Known rows, with every way that one mark hangs from another:
z_973{z_266{z_68 z_204} z_298{z_39 z_731}}: [ 314   -9  -31  206  295  190  176  464 -449 -381 -483  -85  190 -288
   71  261 -138  303   31   28  -82  259 -309   87  126 -262  -21 -338
  412 -106  -47 -332 -614  -96   31  157   80  180 -181  240  309  322
 -315  -69 -196 -166]
z_243{z_769{z_490 z_545}}: [  93  -50  -80   95   59  162 -207  338 -402  -75 -142  325  318 -124
  -38   -1  -17  -90   41 -125 -111 -202 -133   -2  137  112   72  -49
  185 -121  -36  199 -393   27  -65   -5 -133   80 -226  177  -76 -367
 -250   98    7 -195]
z_68{z_731 z_885 z_973{z_266{z_204} z_298}}: [ 312  -87 -541  256  -44  -36  438  575  -57 -293  -36  -75  -25  -23
   46 -365 -328  -32 -125  -52   54  128  -40  -48  220 -103  149 -153
  481  178  167 -234 -648  -26  -65   45  350  264 -245  264  234  -20
  -16  154  108  -89]
z_731{z_973{z_298{z_39}}}: [ 192 -104   -1  220  -48  139  197  207 -216 -250 -416  200  224 -301
   24 -200 -125  183  141  137    0  -80 -238  122   14 -298  105 -201
  235  -65   57  -76 -407  -32  127   67   28   85 -189  234   20  259
  -20  -33 -156 -206]
z_490{z_769{z_68 z_545{z_731{z_973}}} z_885{z_298}}: [ 154   35 -450  310   84   52  -12  253 -516 -294 -418  238  343 -322
  247 -205   14 -349  -71  212  -47 -255 -338  172  131 -123  433  -72
  404   -7 -177  154  -76 -265  -21 -131  -45  265 -343   -5 -213  217
  -94  -71  256 -201]
z_769{z_68{z_973} z_545{z_39 z_490}}: [ 484   88 -201  391   52 -181  -64  354 -327 -190  -49  182  217   52
  213  -62 -108 -246 -396   -6  141   51 -115    9  -59  124  119 -139
  193  -33  156  163  -78  158  -52   -2   25  100 -216   64  152   30
 -150   22  395 -136]
z_490{z_769{z_545 z_731{z_973{z_298}}} z_885{z_68}}: [ -57   87 -255    4   17   16   74  130 -420  -80 -524  233  431 -170
  131 -191 -178  -90  -64   73  -74 -227 -425   95  211 -450  471  -79
  437   44 -133  153 -104 -315    0  -85    0  249 -173   25  -44  262
 -193   48  -16 -194]
z_243{z_39{z_750} z_769{z_68 z_545{z_490} z_731}}: [ 528 -235 -142  170  216  -21 -384  424 -618 -235 -127  130  313  -60
  -75  287 -184 -312 -219  -80 -105   55 -259  105   68   85  126 -103
   81   15   34  289  117  285  -30  100   53 -127 -223 -125  163 -262
 -164   72  335 -559]
z_490{z_769{z_731} z_885{z_68{z_973}}}: [ -75   33  -92  -27   57   21  150   92 -234   44 -488  114  166   48
  218  -24 -120  -94 -113   16    3  -87 -269   -8  234 -248  258   24
  335  108   -5  -42    1 -119 -235   11   94  307   13   96  246  185
   60   14  -44 -107]
z_39{z_243 z_490 z_750 z_885}: [ 291 -187 -205    9   38  190   25  376 -452 -315 -109  -31   59 -160
   90   17   56  117  308   36 -510   11 -307 -354   61 -114  138  352
  122 -259  -48  464  136  -89  -56   88  204   75 -191   -9  137  126
   62    3   10 -197]
z_243{z_39 z_769{z_545{z_750}}}: [ 364  -58   32  175  227   98 -113   76 -338   70  -21  251  229 -205
 -156   13   12 -300  107   -5 -166 -121 -202  314   51  338   34   73
  160 -199 -256   58 -248  330   31  165   66    0 -234 -116   75 -100
   23   93  -35 -428]
z_769{z_68 z_490 z_545{z_39{z_750}} z_731{z_973}}: [ 346 -142  -77  163    7  -84  -87  478 -575 -414 -194  222  308  106
  229  158 -298 -218 -354   -4   62   52 -129   72   24 -207  422  -96
   74    0  411  524   67   11  -62   14 -134  -77 -238  202  -32 -148
 -222  -11  419 -223]
z_973{z_298{z_39 z_731}}: [ 230  -77  229   78  117  195    7  330 -261 -236 -416   97  258 -184
  239   98  -14  274  102   20 -111   10 -254   35   45 -153   10 -306
  237 -157   98 -236 -392  -82   56  213  -66   93 -186  301  251  185
 -234  -51 -222 -267]
z_266{z_68{z_731{z_973} z_885} z_204}: [ 104  -79 -236  428 -122   72  334  162   17 -255 -255  166  -64 -242
 -100 -124 -209  131  -82  148  181  316 -279   70  -24 -179  209   73
  417   58 -254 -148 -683   89 -186  108  371  311 -235  178  277  167
  196 -170  -47   99]
z_545{z_39 z_490{z_885} z_750}: [ 367   90  -94  632  241 -237  159   50 -417   89 -177  211  191 -241
  474   -5   52 -308 -306  -80  -20   13 -441  293 -141  102  173  106
  362  -16  191  -89   47  139  -52  258  101  196 -160  164  124  143
  -19  -94  114 -135]
z_973{z_298{z_39{z_885} z_266{z_68 z_204} z_731}}: [ 217   53   13   69  240  398   31  423 -505 -297 -482   15  206 -221
  100  407 -103  441  154   72 -319  242 -472   54  100 -282   59 -264
  640 -301 -184  -43 -458 -215    8  264   28  248 -273  124  423  369
 -175 -235 -231 -262]
z_885{z_298{z_266{z_68}}}: [-177   86  -82  138    5  182  -66   65 -377 -221 -273  135   73 -154
  198   32    0  -54   63  -99  -27   45 -282   43   95  -75   94  -84
  180 -122 -231  -58 -311    0  -64   15   93  215 -121  149  241  191
  -10 -149  -53   59]
z_973{z_266{z_204} z_298}: [ 211   50 -284  320   78  -81  150  321 -424 -307 -138  -17  147 -303
   60 -117 -100   -4  133 -103  -56   47 -130   21  182 -163   26 -117
  333  112   19 -122 -415  -96  132   17  135  111 -126  236   23  104
 -229  160   -1  -42]
z_68{z_885 z_973{z_298}}: [ 183 -142 -269   93 -198   49  195  323   95  -60  -15   50  -29    8
  142 -355 -150  -57   43  -22   41    2 -101 -140   27  -81   29 -159
  305   58   72 -168 -579  -21  -24   55  213  171 -156  243  308   63
   42  101  -46 -172]
z_885{z_68{z_731{z_973}} z_298{z_266}}: [-223  204 -118   50  -67  106  164   25 -240 -322 -403  234  180 -142
  225 -169 -209   -6  -65   66    1    6 -279  129  209 -164  349  -35
  264  -89   -9  128 -144  -14 -162  -17  221  291 -286  214  -62  305
  177 -167   22  186]
z_298{z_39{z_243} z_266 z_731}: [ 187   37  356   34  276  283   39  240 -344 -345 -467  197  160  -81
  250  311    7  365  101   93 -271   39 -358   85  160  -83  140 -248
  160 -508  143   23 -144  -66   47  165  -61  240 -367  110  222   64
 -209 -169  -58 -369]
z_490{z_769{z_545{z_750}} z_885{z_68{z_973}}}: [ 133  148  -86   50  195  -63  201   58 -163  192 -293  204  286   -3
  207    3  -34 -282   -3   46 -122  -44 -285  235  228   34  240  144
  378 -120 -202   48  -85  -36 -124   27   65  282 -134  -27  140  250
   25  153 -117 -134]
z_243{z_769{z_68 z_490}}: [ 222   95  -69  183   30  154 -190  306 -522 -161 -265  312  204  -37
  -32   50 -113 -107   55  -28  -19  -27  -93  -11  193   93   36  -50
  171   -8   28  229 -367  -25 -235  -35  -70   86 -163  322  -12 -273
   -8  100   66 -237]
z_973{z_266 z_298{z_39}}: [ 222  -42 -145  165  157  103  236  364 -447 -241 -286   51  284 -149
  141 -186  -68  113  116 -106   20  -75 -151  113  184 -161   31 -272
  217  -34  165 -160 -431 -108  148   40   36   -7 -153  267  108  116
 -243  100  -93 -244]
z_68{z_731 z_885 z_973{z_266}}: [ 194  -50 -341  196  -70   21  462  475    7 -118    4   52  -38  118
  119 -365 -185  -56 -212 -144  167   38   24   -7  173   55  140  -93
  285    6  215 -184 -546   56 -169   54  339  155 -262  240  256 -123
   72   23  144 -110]
z_769{z_68{z_731} z_545}: [ 232  123  -51  223   55  -27 -113  190 -374 -251  -91  266  333  134
   46  -80  -57  -82 -123  -59   91  109    5   22  126   65  256   44
  109  -23 -138  170 -204   -6 -115   -5    0   17 -264  158  155 -191
 -124  184  186  -75]
z_243{z_39{z_490 z_750 z_885} z_769}: [ 311 -221 -176    7   49  265  -56  423 -541 -108  -97  -15   75 -362
 -231   75   35  -32  358   33 -426 -207 -305  -74  144  147  -64  261
  242 -160 -121  402  -24  102 -113  149  275  -30  -83  -93  177   12
  252  -86 -108 -394]
z_490{z_885{z_298{z_266{z_68 z_204} z_731}}}: [-107  111  -15  264  201  141  -73  180 -463 -305 -433  -13   82 -333
  282  482   39   15   18   71 -261  131 -487   57   92 -157  155 -136
  503 -144 -204 -199 -280 -204 -136  100   27  426 -177  143  268  190
  -58 -245 -156   29]
z_39{z_243 z_490 z_750}: [ 249 -160   -9   60   54    7  -10  258 -354 -388 -173   10   42 -191
   75   43   -2   55  233   55 -342   22 -275 -238  124 -108   97  261
  -44 -188   32  325  114   36  -12   56  169  111 -133   65  137   37
  -17  105   17 -105]
z_545{z_39 z_490 z_750 z_769{z_731}}: [ 499   85   48  540  273 -264   43  216 -399 -152 -282  124  203 -157
  410   33 -127 -368 -493 -177  182  -49 -360  393 -206   37  378   24
  382   23  114    4   95  410  -66  372  158   11 -248  128  119  171
  -99 -153  332 -142]
z_39{z_490{z_769} z_885{z_68}}: [ -53  204 -174  -61  -17  195  105  186 -438  -68 -379  120  225 -215
   58 -151   75  171  335   11 -197 -118 -397 -135  277 -106   87  237
  390 -112 -286  283 -105 -242 -181  -16  171  172  -79   74  144  427
   97  -93 -185  -15]
z_68{z_731 z_885{z_298{z_39}} z_973{z_266{z_204}}}: [ 198 -326 -492  235  117  153  478  590  -69 -495 -185 -154   38   -8
  186 -189 -201  -18  -20  101   77  129 -129    4  186  -20  159 -243
  399  125  207 -383 -614   28  -94  -11  191  238 -233  225  210   58
   92  -38    0  -67]
z_266{z_68{z_731 z_885} z_204 z_973{z_298{z_39}}}: [ 321 -268 -480  315  -10  177  326  368 -139 -311 -349   67   28 -150
  -33  -13 -219  190   18  211   79  302 -418  167   80 -325  161 -176
  511  115 -254 -198 -856   -8  -57   16  289  326 -297  457  457  215
  -11  -88 -237   34]
z_266{z_68{z_885} z_204 z_973{z_298{z_731}}}: [ 297 -105 -303  258 -113  115  112  403 -103 -226 -242   16 -112 -300
   77  244 -107  136   54  169  -90  294 -451   27  -21 -283   20 -251
  528  -43 -305 -204 -860  -99  -54   52  266  363 -337  446  402  303
 -124 -209 -217   40]
z_545{z_490 z_769{z_68}}: [ 402  235  -16  537   77 -199  -94  281 -375 -226 -282  148  221 -207
  123   43   -9 -185 -181 -124  199  -10 -209  182  -54   32  192   -4
  316   33 -125  121 -155  142 -126   47  201   -6 -255  195   83   58
  -50    1  204 -111]
z_731{z_973{z_298{z_39{z_243} z_266}}}: [ 215   11  -18  123   70  236  205  202 -347 -394 -486  255  164 -222
   46 -154 -204  259  146  197 -215  -94 -370  124  162 -340  261 -226
  231 -339  116  171 -229  -99  189    9   47  262 -366   94  -13  215
  -83  -44   -3 -367]
z_39{z_885{z_68{z_731}}}: [ -12   98 -175   24   14  191  141   61 -268  -18 -192  157  250   43
  193 -173  -14  138   16  -86  -64  150 -173 -114   80  -30  203  237
  306  -16 -148  162 -154  -47 -265  142  270  113 -186  203  202  232
  126  -35  -82   91]

Rows:
[   3   -8  -49   35   87  -53  139  144 -461   -7 -418   -9  177 -345
   21   53   46  -70  249   31 -198 -171 -475  134  363  -72  107  282
  210   27  -57  248  164 -111 -144  -38  312  156   77    2  277  258
  148   35 -243 -189] -> z_243{z_39{z_490{z_769 z_885{z_68}} z_750}}
[ 202   -5 -502  373  -73   41  410  365 -205 -280 -199    7  -26 -353
  -82 -230 -261   45   45   63  103  200 -301   57   60 -309  107 -177
  509   47 -137 -159 -837 -114   35  -25  354  229 -237  181  132  312
  -21  -62  -35  -58] -> z_731{z_973{z_266{z_68{z_885} z_204} z_298}}
[ -54   95   48    5  251   60  126   -8 -439 -153 -448   43  391 -104
  131   87   48  148  174  196  -96  -37 -475  -25  171 -196   99   58
  342  -47   10   71  -60 -224 -135    7   16  116  -87  176  225  185
   83   62 -314  -11] -> z_298{z_39{z_490{z_885{z_68}}}}
[ 393   43 -421  332   27  -71  377  513 -153 -364  -23  -18  -20  147
    9 -125 -288  -96 -154   49  183  300   31  -11  245   31  157 -103
  401  138  133  -88 -546  -20 -215  -35  289  185 -271  233  256 -108
  128  120  238  -99] -> z_769{z_68{z_731 z_885 z_973{z_266{z_204}}}}
[ 274 -108   32   24  103  379   49  448 -356 -172 -352   51  276 -161
  248   78   48  339  177    2 -283    1 -290  -87  -15 -157   47 -214
  399 -229   22  -99 -369 -205   11  246  -30   59 -256  230  252  270
 -157 -156 -220 -353] -> z_973{z_298{z_39{z_885} z_731}}
[ 224 -279   35  126  159  128   33  540 -369 -581 -430  -27   40 -376
  331  793  -25  115  250  227 -351  132 -472  295  205 -207   68 -351
  322 -243   93   29 -214  -24  105   66  -13  254 -319  381  152  244
 -123 -326 -207  -11] -> z_885{z_298{z_39{z_750} z_266{z_204 z_973} z_731}}
[ 407 -180 -301  -47  297  394 -201  407 -617 -129 -118  250  323  155
   92   34 -151 -157  -76  -61 -528  -32 -295 -152   13   -4  382  141
  291 -300  -69  394  -53   47 -114  168 -154   91 -475  -51  -91 -270
 -185   74  241 -544] -> z_39{z_243{z_769{z_490 z_545{z_750} z_731}} z_885}
[ 265   22 -517  235  -46   37  238  759 -268 -375 -111 -114   59  108
  221 -242 -204 -409 -184 -128  198 -133  -13    7  145   47  310 -222
  391  102  215   54 -588  -75 -273 -221  214   46 -341  358   15  -96
   56   44  264 -176] -> z_545{z_769{z_68{z_885{z_298} z_973{z_266}} z_490}}
[  35  188  -19  382  -14   47  198  108 -261 -317 -406  255   16 -293
 -144   92 -261  194 -135   78   43  226 -277  232  143 -245  230   34
  414 -111 -221   50 -362   99 -113  125  257  351 -256  127  176  140
  107 -176   35  110] -> z_298{z_266{z_68{z_731{z_973}} z_204}}
[ 100  118  -25  149   54  132   36  321 -198 -251 -268   51    2 -195
  146  248 -171  210   53   14  -77  287 -443   62  121 -189   53 -305
  571 -167 -155 -173 -690 -164  -17  194  176  339 -268  211  470  198
 -176 -146 -131 -131] -> z_973{z_298{z_266{z_68{z_885} z_204} z_731}}
[ 222  -16 -108  502  -71  -94  166  289 -379 -189 -520  322  109 -390
  254 -194 -142  -39 -340  -45  171 -180 -403  230    1 -215  279 -127
  268   23  187  -14  -16  126   -3  118   83  249 -135   93  -17  284
 -127 -361  301 -190] -> z_545{z_39 z_490{z_769{z_731{z_973}}}}
[ 183 -185 -153 -106  112  286    7  156 -389   78 -151   51  152 -215
  -41  131    5  -69  326    9 -272    5 -281   30  124  187  -31  219
  212  -96 -155  377  -69  133 -179  151  374    8  -29  -49  197  240
  250  -70 -202 -266] -> z_243{z_39{z_750 z_885{z_68}} z_769}
[ 242  256 -136  150  417 -162  157 -124 -529  -42 -263   68  313 -123
  454  -84  -61 -288 -234  199  -67   17 -539  179   23   30  248  221
  487  -24  118  197  241    5 -161  305  161  211 -226  137  133  397
   73   14   97   79] -> z_545{z_39{z_490{z_885{z_68}}} z_731 z_750}
[ 269  118 -164  205  249 -201   74   72 -167  161 -116  141  341   40
  289   75  -89 -303 -334  -24 -138  157 -363  106  -40  -12  178   76
  400  -82  -11   -5   30  132 -111  114  106  181 -308    9  128  144
  -31  155   53  -86] -> z_769{z_545{z_490{z_885{z_68{z_973}}} z_750}}
[ 279 -271 -176   83   38  211   67  276 -326 -176  -88   51   47 -117
  215   39   93   69  276  -43 -400   95 -207 -235   -6  -41  147  285
   61 -225  -41  352   39  -23  -29  133  225   81 -161   23  147  139
    9  -18    1 -216] -> z_39{z_243 z_750 z_885}
[ 294 -206    5   72  -27   52  170  435 -329 -437 -410   32  203 -368
  -30  -22 -194  179  242  194 -194  -77 -342   24  126 -373   85  -64
  202  -98  159  188 -150  -45  127   93   86   11 -138  184   64  253
   32   13 -158 -196] -> z_731{z_973{z_298{z_39{z_490 z_750}}}}
[ 196  -21 -322  230 -172   89   50  176 -295  -78 -251  156    0 -236
   -8  -60  -70    3   22    6  -35   69 -278   57    3 -299   33  -67
  236    5 -340  -11 -554   10  -12  -50  237  216 -195  425  254  265
  -88  -48 -149  101] -> z_266{z_68 z_973{z_298}}
